(in the rows, 128 means zero)
Known rows:
levin: [134 114 118 150 136  85 103 110 136  75 157  65 106 145 167  70 117 125
 125 103 129 119 155  80 116 145 128 108 139 112 194 101]
veka: [ 84 112 107 146 158 108 101 146 133  57 114 121 129  97 154 107  29 115
 140 112 204 123  88 146 116 128 106 115 130 128 181  80]
ditra: [132 119 111 131 145  86  94 115 128  77 162  66 104 142 169  88 119 104
 134 122 140 123 149  97 119 135 144 108 127  95 201  77]
muler: [ 90 128 120 101 173 105  95 143 136  87 129  73 124 139 144  83  87  95
 138 132 169 158 124 110  83 107 116 114 109 138 168  91]
fezos: [ 90 128 119 125 181 122 113 145 136  61 100  99 139 116 141 103  31  96
 136 152 199 152 112 155  82 127 107 117 113 144 146  93]
refe: [120 114 115 136 149 102  98 135 134  59 146  99 118 127 166  96  70 106
 128 120 174 141 120 137 124 136 128 107 129 121 197  77]
fubri: [134 125 100 120 142 102  91 124 119  77 168  75 107 140 170  80 112 107
 125 116 148 111 159 114 145 146 125 104 137 101 196  68]
troplo: [109  86  96 155 142 118 101 148 114  89 165 103 111 148 147 104  73  99
 139 111 160 142 116 117  95 135 118 114 119 110 203  77]
trudok: [135 129  99 127 145  98  88 118 132  74 163  71 113 137 168  80 110 114
 121 125 154 102 155 122 137 143 134  95 138 102 184  63]
zulos: [114 107  78 150 136 145  98 130 114  90 154 114 112 147 134 115  72 108
 133 116 183  90 122 143 103 147 102  93 129 103 178  61]
siplon: [109 128 133 123 182 104 100 125 153  94 114  59 105 150 156  82  92  74
 149 140 155 148 147 123  75  98 138 109 111 125 162  72]
nemar: [ 74 117 107 140 162 123  94 157 124  60 109 113 126  92 150 101  23 107
 129 104 204 113 104 129 138 127  91 124 135 134 190  80]
ketruk: [143  89  72 168 147 105 111 114 111  99 172  71 110 162 170  36  94 137
 132 120 134 121 150 116 117 140 128  99 155  93 168  74]
zefu: [ 65  99  93 148 173 151 103 185 105  89 123  94 139 123 126  94  16  88
 131 130 190 136 135 136 108 128  74 129 120 149 168  78]
maben: [107 119 118 126 149  98  90 141 146  70 140 102 113 127 161  87  76 104
 142 103 179 120 110 152 118 118 124 102 129 133 179  61]
stomes: [ 97 120 128 126 153  93  99 127 135  78 154  98 108 130 167  84 101 103
 145 110 167 126 124 122 115 128 115 114 139 115 188  76]
nudrazel: [110  94  98 139 127 105 103 148 130  80 163 105 129 151 136  69  81 140
 140  86 162 115 106 138  85 133  94  94 131 154 157  94]

Facts:
[baskal,basomum,brafik,brigun,brovadam,bruru,dastu,dranen,dregren,drezon,drizuzon,drubrum,dupir,febri,fubri,geplan,grutre,kerel,ketruk,kleskis,kloklil,klugir,kodron,lobos,lostam,miten,mivol,pefu,peziplol,pituru,plabrir,plituk,rebrir,refe,reflol,rinos,skebak,skidas,tarul,tedrukle,tretus,trogas,trusur,vuskefar,zakas,zepugok] Δ 365
[bradrer,butri,draflon,dugrar,fevok,fibe,flokik,gatosik,gratok,keflal,kezis,konul,luzor,mibran,mumim,nosel,plabe,riskol,sisalun,skikli,stomes,tater,tatron,testobrak] Δ 572
[brafal,datu,ditra,dropuza,feda,fiplukles,flabresto,flara,flodras,floklapo,flupal,fudave,fudon,fuzul,geditras,kenu,klaza,klokobi,klupim,koflutra,levin,lipam,luplis,mistuda,muler,nute,plikluna,plolos,postu,rabar,riflur,rokik,sagrun,serus,siplon,skople,skunenel,staribim,stesa,stostil,tekle,travun,trigodra,troplo,trutul,tuplem,vavil,vidrul,vutraskes,zaduk] Δ 750
[bririmem,brotorur,dekeklis,dogrik,drekor,drifim,druklal,drusa,fabrus,feple,fluran,givuk,gola,gragribrus,gratos,klebribim,kozoplak,leflim,lotrel,magan,mumos,nemar,pitek,roklu,skapo,skulem,tegror,trosor,vadre,veka,viduku,voskibur,zaran,zulos] Δ 875
[dasel,drabrazak,dreklepun,druklari,febrem,fezos,fiflem,grekel,kigi,kleflar,kluna,maben,medrek,neler,novik,nudrazel,nusebu,nuzes,ruplun,skiti,stanal,tafli,tregopu,trokin,trudok,zefu] Δ 157
η 855 <- baskal,basomum,brafik,brotorur,bruru,butri,dastu,drabrazak,dranen,dregren,flara,flokik,flupal,givuk,keflal,kerel,koflutra,konul,lostam,lotrel,luplis,plabe,plabrir,plolos,refe,tretus,trigodra,trogas,troplo,trosor,zaduk,zulos
η 363 <- bradrer,brigun,brovadam,drifim,flabresto,fudon,gratos,grutre,kezis,kluna,leflim,mistuda,nusebu,nuzes,pefu,plikluna,postu,riskol,ruplun,sagrun,skebak,skikli,stomes,tarul,tater,tegror,testobrak,travun,vadre
η 10 <- brafal,dekeklis,ditra,draflon,dropuza,dupir,feda,fevok,fiflem,fluran,fubri,gatosik,geplan,gola,gratok,ketruk,klebribim,kleflar,kloklil,kodron,levin,lipam,mivol,neler,nosel,peziplol,pituru,plituk,rokik,roklu,skapo,skiti,skulem,stanal,stesa,tafli,trudok,trusur,trutul,vavil,viduku,vuskefar,vutraskes,zaran
η 267 <- bririmem,dogrik,drizuzon,drubrum,druklal,drusa,dugrar,fabrus,febri,feple,fezos,fibe,floklapo,fudave,fuzul,kenu,kigi,klaza,kleskis,klupim,kozoplak,lobos,medrek,mumim,nemar,riflur,rinos,serus,tekle,veka,zefu,zepugok
η 187 <- dasel,flodras,grekel,klokobi,klugir,luzor,novik,nute,rebrir,siplon,staribim,tatron,tuplem,vidrul,zakas
η 273 <- datu,dreklepun,drekor,drezon,druklari,febrem,fiplukles,geditras,gragribrus,maben,magan,mibran,miten,muler,mumos,nudrazel,pitek,rabar,reflol,sisalun,skidas,skople,skunenel,stostil,tedrukle,tregopu,trokin,voskibur
brigun θ: kerel,klaza
brovadam θ: levin,drekor,staribim,flodras
drabrazak θ: plituk,plolos,viduku,brotorur
dreklepun θ: brafik,dogrik
dropuza θ: tregopu,klugir,drusa,mumim
drubrum θ: skebak,magan
druklal θ: dastu,maben,fiplukles
dupir θ: lipam
febrem θ: draflon,lostam,klugir
flokik θ: fiflem,butri
fluran θ: magan,drezon
fudon θ: kezis
geplan θ: nute,drifim,lobos,leflim,trudok,vuskefar
givuk θ: luzor,fudave
keflal θ: kozoplak,nute,stomes,plabe,tafli,drekor,trigodra
ketruk θ: neler
kigi θ: gola,reflol,fubri
klebribim θ: datu,fezos
klokobi θ: stesa
kluna θ: voskibur,veka
klupim θ: voskibur,luplis,staribim,drusa,trudok
medrek θ: tekle,novik,grekel,fiplukles,vuskefar
mistuda θ: trosor,luzor,refe,magan,maben
mumos θ: dranen,grekel,feple,mibran,riflur
nudrazel θ: levin,tater,feda,tretus
nusebu θ: levin,skapo,dugrar,kenu
pefu θ: nuzes,draflon,drezon
peziplol θ: tegror,brafik,tretus,fibe
pituru θ: bruru,bririmem
plikluna θ: fevok,trigodra,brafal,fiplukles
rabar θ: nuzes,nute,viduku,lipam,vuskefar
rebrir θ: fiflem,dekeklis
riskol θ: drizuzon,luzor,lotrel,tretus,druklari,vuskefar
rokik θ: kenu
roklu θ: dekeklis,drifim,postu,neler,brotorur
sisalun θ: rinos
skidas θ: levin,neler,vidrul
skikli θ: tegror,tregopu
stanal θ: dranen,grutre,kenu,dasel
travun θ: nute,drifim,basomum,feple,fubri,brafal
troplo θ: tekle,fuzul
trutul θ: postu,baskal
zefu θ: kozoplak,tatron
zepugok θ: trosor,baskal,bradrer,butri,fuzul,veka,dregren
zulos θ: brafal
baskal φ [gragribrus,brafal,fabrus]
brafik φ [viduku]
dastu φ [stanal]
dogrik φ [dekeklis,nemar,klugir,vadre,fubri,zaran]
dranen φ [skidas,plolos,skople,floklapo]
drezon φ [tregopu,mumos,trokin]
dropuza φ [skiti]
drubrum φ [nosel,drifim,basomum,skebak,troplo]
druklal φ [tuplem,skidas,vutraskes]
druklari φ [fevok,skiti,reflol,trutul,kloklil]
dupir φ [nute,bradrer]
febrem φ [gragribrus,dugrar,skidas,riskol]
feda φ [skunenel,pituru,skople,bradrer]
fezos φ [stanal,gragribrus,plolos,fiplukles,fabrus]
flabresto φ [trokin]
flara φ [serus,tafli]
fudave φ [nemar,skiti,brovadam,fubri,medrek]
fudon φ [trudok]
fuzul φ [kodron,dregren]
gatosik φ [drizuzon,nudrazel,febri]
givuk φ [flupal,nudrazel,bruru,drekor,kigi,dregren]
gratok φ [klebribim,nudrazel,skebak,magan,neler,dregren]
kenu φ [vavil,gragribrus,maben,sagrun,tatron]
klaza φ [mivol,tuplem,fevok]
kleflar φ [mivol,voskibur,dugrar]
kleskis φ [fluran,mumim]
koflutra φ [trutul,grutre]
konul φ [tuplem,dregren,fabrus]
kozoplak φ [nemar,geditras,vutraskes,leflim]
lipam φ [mivol,novik,travun]
luzor φ [nudrazel,testobrak,dregren]
muler φ [drizuzon,skidas,grutre,febri]
peziplol φ [stomes]
pitek φ [kodron,skiti,geplan]
plikluna φ [fevok,dreklepun,bririmem,geplan]
plituk φ [nuzes,staribim]
rabar φ [flupal,neler,drabrazak,travun,trokin]
riflur φ [miten,gratos]
rinos φ [drabrazak]
roklu φ [vavil,flupal,klupim,bruru,zulos,gratos,zakas]
ruplun φ [plabe,trogas,trudok,dasel,veka,vidrul]
siplon φ [sagrun,brigun]
skulem φ [nemar,lostam,leflim]
stesa φ [tregopu,ditra,postu,gratos]
stostil φ [skunenel,dugrar,bririmem]
tedrukle φ [datu,troplo,medrek]
tekle φ [kerel,refe,ketruk,ditra,sagrun,fibe]
trigodra φ [sagrun]
trosor φ [tegror,plolos,ketruk,feple,reflol,fluran]
trusur φ [klupim,magan,trogas,drusa,mibran,tretus]
vuskefar φ [rokik,mibran,tarul]
zaduk φ [tregopu,nosel,drusa,tarul]
zefu φ [nemar,klokobi,reflol,vidrul]
zepugok φ [mistuda,trudok,kezis]

Rows:
No name comes twice in this set of rows, the named rows included.
[124 112  84 132 154 124  94 142 113  99 177  51 128 167 143  80 107  99
 126 150 138 119 180 127  99 140 119  98 115 113 163  62]	dupir
[ 51 114 116 121 183 128  92 187 108  80 114  90 132 100 139  96  28  80
 126 126 189 164 132  94 127 118  81 149 116 147 200  96]	fudave
[119  91 116 171 123 110 109 144 141  77 148  88 116 150 140  78  79 123
 140  77 147  89 146 127  95 147  91  97 139 156 158  89]	nusebu
[111 125 111 106 154 108  96 122 123  97 142 104  90 147 164  91 109  86
 151  98 167 130 117 112 107 119 115 107 127 114 196  70]	nute
[134 129 104 138 132  95  82 116 144  65 155  66 118 135 161  85 110 132
 119 117 155  82 151 114 131 143 131  90 138 105 181  72]	skapo
[116 120 113 122 151  91  99 133 130  74 143  94 110 134 173  79  90 106
 144 108 164 126 127 132 122 131 119 107 133 126 183  75]	tarul
[140 103 107 167 114 108  98 131 138  76 175  65 114 161 143  90 107 118
 125 103 131  80 176 126 104 161 115  90 131 130 172  76]	stanal
[ 89 115 165 160 169 117 131 140 156  56  81  86 122 124 133 125  38  76
 146 129 172 152 143 118  51 135 100 125 106 165 156 115]	kenu
[111 138 109  97 158  94  91 128 130  76 181  54 139 150 145  78 133 128
 114 156 149 139 157 104  96 135 121 107 122 109 166  96]	gatosik
[116  83  96 167 152 113 121 131 128  97 138 102 109 156 156  38  61 129
 145  92 156 135 119 128  93 122 102 105 149 137 153  90]	skidas

The same elements again, as new rows of numbers:
Known rows:
vavil: [146 155  88 122 129  93 115 146  94 130 191 109 136 140 131 163 128 127
 151  83 120 114 161 102  81 102 151 148 122 155  89 108 123 120 150 149
 118  65 141 117 141 149 130  89 126 146 152 150 122]
tretus: [145 106 114 119 151 106 154  97 134 128 145 166 148 115 111 126 144 100
 138 141 167 110 135 107 115 168 111 134 146 138 147 103 161  96 125 113
 140 145 152 115 105 107 142 174 145 179 147 185  90]
fabrus: [ 98 116 171 138 151 129 132 134 144 167 115 137 125 114 175 109 160 122
  93 142 140 121 142 175 147  92 116 135 135 127 153 151 125 156 118 128
 120 145 164 115 129 118 126 155 110 102 111 124 140]
travun: [120 159 180 134 148 148  90 123 177 137 108  64 101 208 141 132 106 129
 110 160  99 160 119  95 106  90 212 181 121 116 123 125  72 176 152 113
 106 148 134 115 149 137 122 200 113 102  73  70 126]
mibran: [ 92 109 138 150 130 164 119  94 156 173  90 125 115 107 104 105 127  93
 145 157 121 132 184 150 105 130  92  88 131 130 145  92 148 164  99 144
 130 191 103 127 113 106 139 101 104 135 133 147 144]
plabrir: [148 113 115 120 165 103 160  97 136 130 140 165 137 124 105 134 151 103
 140 153 156 121 145 103 113 163 114 133 150 132 141 105 151  89 129 107
 142 143 149 108 100 109 144 182 143 169 143 187  92]
rinos: [128 139 126 138 145 153 157 134 151  83 105 133 121 141 156 135 134 153
  82 167 134 122  85 145 199 148 115 120 146 105 156 192 115 129 107 117
 125 129 103 121 108 103 139 139 136 109 127  97 152]
sisalun: [ 90 100 157 147  95 167  92  89 165 169  77 109 118 104 110  83  99  86
 135 142 122 137 160 115 101 138 113  94 122 120 153  86 141 169 105 135
 129 210 110 148 144 120 128 123 113 138 121 119 125]
skebak: [ 95 151 163 143 146 111 114 114 148 139 174  88 119 154 181 131 127 129
  80 139 133 116 138 145 171  79 118 147 111 141 148 163 133 128 143 138
 124 119 133 113 115  94 134 139 125 118 136  82 103]
zakas: [120 139 119 128 143 115 129  99 131 127 165 122 129 146 129 152 136 117
 134 139 145 113 152 119 113 120 121 136 129 138 127 114 145 115 138 129
 128 121 138 103 117 111 138 142 130 148 153 145 105]
medrek: [120 117 184 139 146 155 103 121 166 151  95  85 115 159 127  98 112 123
 119 150 107 177 115  97 139 123 157 142 104 145 140 114  96 152 138 119
 113 176 150 142 126 117 123 198 133 118  62  85 117]
grekel: [126 116 128 132 151 128 124 133 126 158 142 125 126 137 111 125 142 120
 151 123 115 138 162 125 115 119 131 131 126 151 119 102 126 131 138 134
 132 129 131 115 128 122 131 122 117 141 122 140 130]
fiplukles: [105 105 135 138 135 182 128  87 176 170  99 112 122 143 120 134 130 110
 126 171 136 126 185 112  94 140 113  98 156 146 149 103 135 146 125 128
 116 187 116  96  86 122 133 144 104 132 146 120 121]
vadre: [107 137 174 148 137 133 107 129 123 157 145 100 107 131 168 115 151 128
 109 134 139 128 142 180 154  72 118 140 104 143 113 140 103 151 152 142
 105 122 151 123 139 111 117 146 112  86 108 107 144]
flupal: [140 103 113 117 158 100 165 125 138 141 121 177 154 116 103 120 161 117
 145 139 137 123 156 112 113 152 116 127 165 129 153 102 157  98 128 117
 159 152 153 114 106 118 132 156 134 160 133 180  95]
veka: [108 118 181 142 142 131 120 129 136 173 123 129 123 110 162 100 159 120
  99 148 150 128 138 173 154 101 111 133 115 132 144 136 120 147 132 127
 113 149 162 123 132 106 121 161 123  98 106 125 135]
viduku: [123 154 113 102 119  95 110 150  68 145 173 125 118 125 125 161 126 116
 164  66 116 138 156 131  70  96 151 146 122 150  69 107 113 115 151 137
 104  65 158 130 154 168 116  93 129 119 141 158 122]

Rows:
No name comes twice in this set of rows, the named rows included.
[124 132 172 149 108 146  70  68 148  98 167  79 136 162 150 100  88 140
 120 145 168  88  73 133 161  84 138 189  99 125 132 133 130 155 148 136
 138 131 118 127 158  88 114 170 122 125 106  91 129]	brovadam
[139 163 129 126  69  69  88 127  99 116 180 126 122 151 108 156  98 132
 172  94 110 115 118  80  84 117 176 162  87 113 100  93 116  98 178 122
 139  87 137 138 177 164 113 108 145 128 140 129 104]	trutul
[ 90  99  93  76 155  97 208 182 119 110  61 231 156  76  91 117 140 132
 141 105  87 168 114 152 148 153 119 113 207  62 163 174 170  91  50 110
 195 132 109 171 114 143 124  89 116 159 123 165 119]	konul
[132 181 125 101 113 104  84 114 108  96 174  93  97 191  95 184  86 108
 170  99 100 167 117  56  54 115 204 180 121 127  66 102 100 102 167 111
 107  92 136 130 154 172 115 147 136 135 126 122  82]	geplan
[ 60 116 149 100 141 121 178 148 148 111  84 182 138 130 137 120 121 175
  96 144  99 169  99 169 211 113 118 126 187  75 177 211 149  82 107 113
 202 129  86 156  94 123  99 112 100 118 118  71 108]	fuzul
[146 145 142 138 104 155 121 154 141  83  97  89 128 150 161 117 103 177
  81 139 117 134  60 122 185 128 151 136 106 107 138 181  90 149 128 128
 121 119  99 149 142 133 121 135 145  93 100  47 161]	fudon
[147 120 114 139 144 158 174 195 161 125  74 132 151 122 169 115 152 166
  78 146 111 110 104 150 192 150 122 110 144 100 177 187 105 181  88 129
 115 134 121 116 127 125 151 110 123 105 102 101 197]	fezos
[114 113 100 128 114 189 167 124 158 118  60 150 133 114 122 137 125 147
 114 162 121 123 127 144 141 166  98  77 180  97 164 157 142 139  85 124
 145 161  78 112  81 141 133  96 111 117 161 105 159]	muler
[162 157 125 163 149 145 123 166 171 149 141  55 142 156 208 127 154 145
  62 140 142  69 141 132 141 100 139 145 101 138 147 146  87 206 130 151
  79 122 151  82 149 108 171 133 125 107 118 104 187]	sagrun
[134 147 120 143 134 146 146 166 142  94 111 108 127 144 165 139 134 181
  81 145 112 123  94 163 198 112 132 122 129 111 136 191 100 146 119 137
 124 104  98 122 121 122 133 105 121  98 115  70 167]	flabresto
[101 110 178 141 139 139 105 120 166 162 109 113 132 146 137  94 123 121
 108 146 121 139 126 114 143 107 152 147 110 130 158 123 121 154 137 119
 140 171 143 133 148 110 120 170 117 129  84  97 123]	kigi
[108 143 179 143 105 113  92 116 156 135 166  56 127 147 188 119  95 121
  55 121 139 124 110  87 155  92 133 149  89 140 155 152 125 133 152 127
 114 151 151 141 139 114 126 154 149 127 114  52  93]	pefu
[121 152 169 148 122 133  99 108 167 129 154  63 127 167 186 125 105 122
  74 139 147  97 108 107 144  95 149 166 104 131 149 144 116 167 142 125
 100 138 147 121 153 106 136 162 141 120 112  82 130]	brigun
[126 133 123 139 143 116 117 138 122 153 134 114 125 113 122 112 138 104
 151 118 111 131 167 139 116 114 120 116 117 129 124 101 130 152 122 144
 116 133 131 135 150 110 138 104 119 139 117 162 127]	tatron

The same elements again, as new rows of numbers:
Known rows:
plikluna: [129 123 127 117 102 147 161 132 121 121 136 136 106 121 136 105 116 162
 115 137 119 146  95 114 122 110 127 125 126 130]
keflal: [ 89 147 129 124 131 136 121 133 116  93 110 149 135 118 126 126 120 152
 140 118 168 133 157 111 129 126 128 129 120 112]
dropuza: [126 129 135 131  90 137 150 150 130 155 135 131 115 119 130 133 121 127
 110 129 126 113  97 123 126 119 140 132 118 130]
klupim: [152 118 125 124 130 132 138 123 130  38 149 124 129 120 114 168 139 111
 137 103 127 135 133 128 114 116 143 104 129 134]
neler: [184 123 133 114 106 132 143 157 138 158 106 119 141 143 120 140 131  83
 113 139 124 124 135 139 123 135 112 160 135 103]
basomum: [ 98 145 126 130 148 127 110 117 122 165  94 139 146 127 132 135 111 132
 145 135 165 122 174 123 129 144 122 125 132 114]
fiplukles: [111 124 126 127 136 128 114 124 118  97 116 135 131 138 137 108 120 153
 133 134 142 120 136 120 136 127 120 131 125 118]
tarul: [151 120 130 127 123 130 141 119 135 165 122 116 133 132 128 152 107 114
 125 141 140 119 132 130 108 134 124 122 128 113]
fubri: [131 116 130 139 118 121 146 151 129 199 104 128 110 124 128 116  98 123
 110 143 129 115 117 135 115 138 123 126 120 109]
fudave: [123 135 126 132 140 125 127 112 140 157 141 133 106 111 129 124 143 123
 132 108  86 152  98 146 137 138 144 112 139 144]
floklapo: [138 114 121 132 145 118 123 119 127  63 139 126 113 135 115 119 145 126
 128 110 102 142 114 139 142 126 135 122 132 137]
fiflem: [157 123 133 125 114 130 133 148 136 212 111 124 125 134 135 131 132 108
 116 144 112 112 112 130 121 130 124 151 136 118]
nute: [125 117 120 140 165 113 133 123 121  58 116 128 108 127 112 131 146 120
 135 115  98 163 116 136 138 132 138 124 134 148]
stesa: [144 135 134 118 106 140 154 111 135 179 124 110 136 133 144 145 123 117
 119 149 130 136  97 130 114 127 118 145 131 129]
skiti: [146 108 128 136 129 123 134 156 128 206 101 125 110 133 127 114 124 117
 112 145 122 103 122 127 126 131 131 133 126 113]
lobos: [138 123 122 133 146 123 133 116 134 102 134 128 117 124 119 130 134 119
 134 116 104 149 119 143 129 134 133 110 138 137]
tregopu: [136 124 128 123 147 129 104 126 127 160 103 128 145 133 132 143 133 122
 146 133 149 102 165 119 125 129 128 122 135 119]

Rows:
No name comes twice in this set of rows, the named rows included.
[145 111 127 127 116 131 159 137 119 121 108 118 114 142 133 115 110 147
 113 156 131 136 103 121 117 121 115 141 120 119]	brafal
[129 136 135 131 119 139 123 106 139 112 164 125 129 112 128 169 151 123
 142 106  98 122 102 126 116 115 154 108 138 165]	drubrum
[119 142 132 113 113 150 138 119 119 104 124 139 139 122 141 139 123 156
 141 131 146 139 128 106 116 112 121 129 133 131]	rabar
[136 132 132 130 107 134 148 129 135 194 126 119 124 129 141 121 116 120
 117 147 118 131 100 132 123 132 121 141 128 125]	plituk
[116 134 128 127 136 130 116 114 127 135 120 127 143 134 133 136 117 130
 138 133 151 118 157 125 123 134 123 124 131 116]	miten
[139 106 120 130 144 131 134 144 123 106 124 140  99 110 114 127 139 128
 137 116 107 128 130 120 123 117 151  94 137 142]	medrek
[ 88 151 129 128 136 130 101 118 119 157 117 143 136 128 141 111 131 145
 137 121 143 125 143 124 148 138 123 137 131 121]	koflutra
[148 121 133 122  98 135 154 147 125 122 137 117 136 128 129 139 120 129
 113 149 140 122 121 119 108 112 120 126 112 133]	klebribim
[131 121 120 141 179 115 122 120 131 141 109 126 113 116 117 147 156  92
 145 116 100 141 135 143 133 137 153 106 145 160]	dasel
[105 137 123 118 134 136 126 136 106  64 119 142 153 127 132 121 119 163
 141 150 166 136 176 104 115 115 116 122 121 130]	zulos

